Small tables with named rows and columns. After each table, cells are looked up by row and column.

mibagin =
,fub,sefaf,demamap,fuvo
kage,2.80,-6.05,-0.89,4.39
mige,5.15,2.92,5.78,3.72
burif,-1.73,-0.95,2.90,6.87
pakag,3.44,6.14,8.17,4.73
makemem,5.43,-1.69,2.35,3.34
genoz,7.37,8.07,9.61,2.92
zuv,3.07,-6.96,-1.57,4.22
zatut,7.43,0.85,4.23,2.50
maz,4.27,8.58,9.98,4.45
kodoke,-1.99,0.06,3.65,7.04
kul,5.71,-4.75,0.07,3.05
bipovab,2.07,3.15,5.95,5.23

zatut, fuvo -> 2.50
kodoke, fuvo -> 7.04
kul, fub -> 5.71
zuv, sefaf -> -6.96
mige, fub -> 5.15
kage, fub -> 2.80
kage, demamap -> -0.89
maz, fub -> 4.27
makemem, fuvo -> 3.34
burif, fub -> -1.73
bipovab, fuvo -> 5.23
pakag, demamap -> 8.17
burif, demamap -> 2.90
makemem, demamap -> 2.35
genoz, demamap -> 9.61
bipovab, sefaf -> 3.15
makemem, fub -> 5.43
genoz, fub -> 7.37

mupaso:
,mipeti,maz,latet,tav,pefotok,noruro,fugup
seloz,-1396,-5004,1603,-3207,-6417,-5166,5992
venug,655,844,-58,93,244,-352,425
sus,201,2327,-489,-132,1371,1887,-85
lel,187,-1042,391,37,-106,1120,190
vel,975,510,209,-91,429,-139,436
fis,304,790,84,43,154,123,392
lakar,275,-302,-62,479,-251,784,-53
beveg,611,1580,94,374,305,1259,-300
rol,861,1202,-179,1575,489,337,-162
devetel,814,722,242,269,-527,-220,182
gak,1870,-461,-318,-166,-839,-2010,-241
tasifog,-7866,-3525,5513,-2921,-1974,-3229,4388
bulan,123,-95,214,197,305,620,178
gegul,4095,1020,1429,-1267,3728,995,-4190

maz of bulan = -95
mipeti of lel = 187
latet of sus = -489
latet of gak = -318
pefotok of lel = -106
noruro of beveg = 1259
pefotok of seloz = -6417
pefotok of vel = 429
tav of gak = -166
mipeti of gak = 1870
mipeti of vel = 975
fugup of vel = 436
Which row has the largest pefotok? gegul

sizut:
	tad	nabu	pev	zukine	zusufet
busupe	-47	-202	-106	-202	-128
karat	-547	612	-288	47	-176
nitu	-106	-109	-105	-144	-129
nipuniv	-77	-59	-75	-199	-145
vudi	-682	667	-511	21	-178
guridu	48	-442	-255	-401	-128
kabam	79	-452	-221	-417	-130
vovu	-102	-118	-169	-221	-139
vesegul	-75	-142	-64	-138	-125
ruzurut	-87	-128	-109	-173	-132
lag	-102	-87	-134	-200	-140
zer	-679	663	-555	-32	-185
barolir	-630	539	-498	15	-165

zusufet of nitu = -129
zukine of nipuniv = -199
tad of vudi = -682
nabu of zer = 663
nabu of busupe = -202
zusufet of vesegul = -125
zukine of barolir = 15
zusufet of vovu = -139
nabu of nipuniv = -59
zusufet of guridu = -128
tad of zer = -679
tad of busupe = -47
Row with the largest pev: vesegul

Table porof
columns: dakore, kol, duzen, maki, sezosi, zaraga, bal, mes, kom, bovus
dun: [107, 81, 70, 119, 145, 38, 111, 66, 166, 48]
vep: [209, 81, 222, 119, 145, 38, 111, 24, 87, 135]
zek: [209, 81, 44, 119, 190, 95, 111, 108, 166, 77]

What is the zaraga of zek in porof?
95
What is the kom of dun in porof?
166
What is the mes of dun in porof?
66
What is the bovus of dun in porof?
48
What is the kol of zek in porof?
81
What is the kol of dun in porof?
81
What is the sezosi of zek in porof?
190
What is the maki of dun in porof?
119
What is the kol of vep in porof?
81
What is the maki of vep in porof?
119
What is the duzen of zek in porof?
44
What is the dakore of vep in porof?
209
What is the zaraga of vep in porof?
38
What is the bovus of zek in porof?
77
What is the duzen of dun in porof?
70
What is the mes of zek in porof?
108
What is the dakore of dun in porof?
107
What is the sezosi of dun in porof?
145
What is the maki of zek in porof?
119

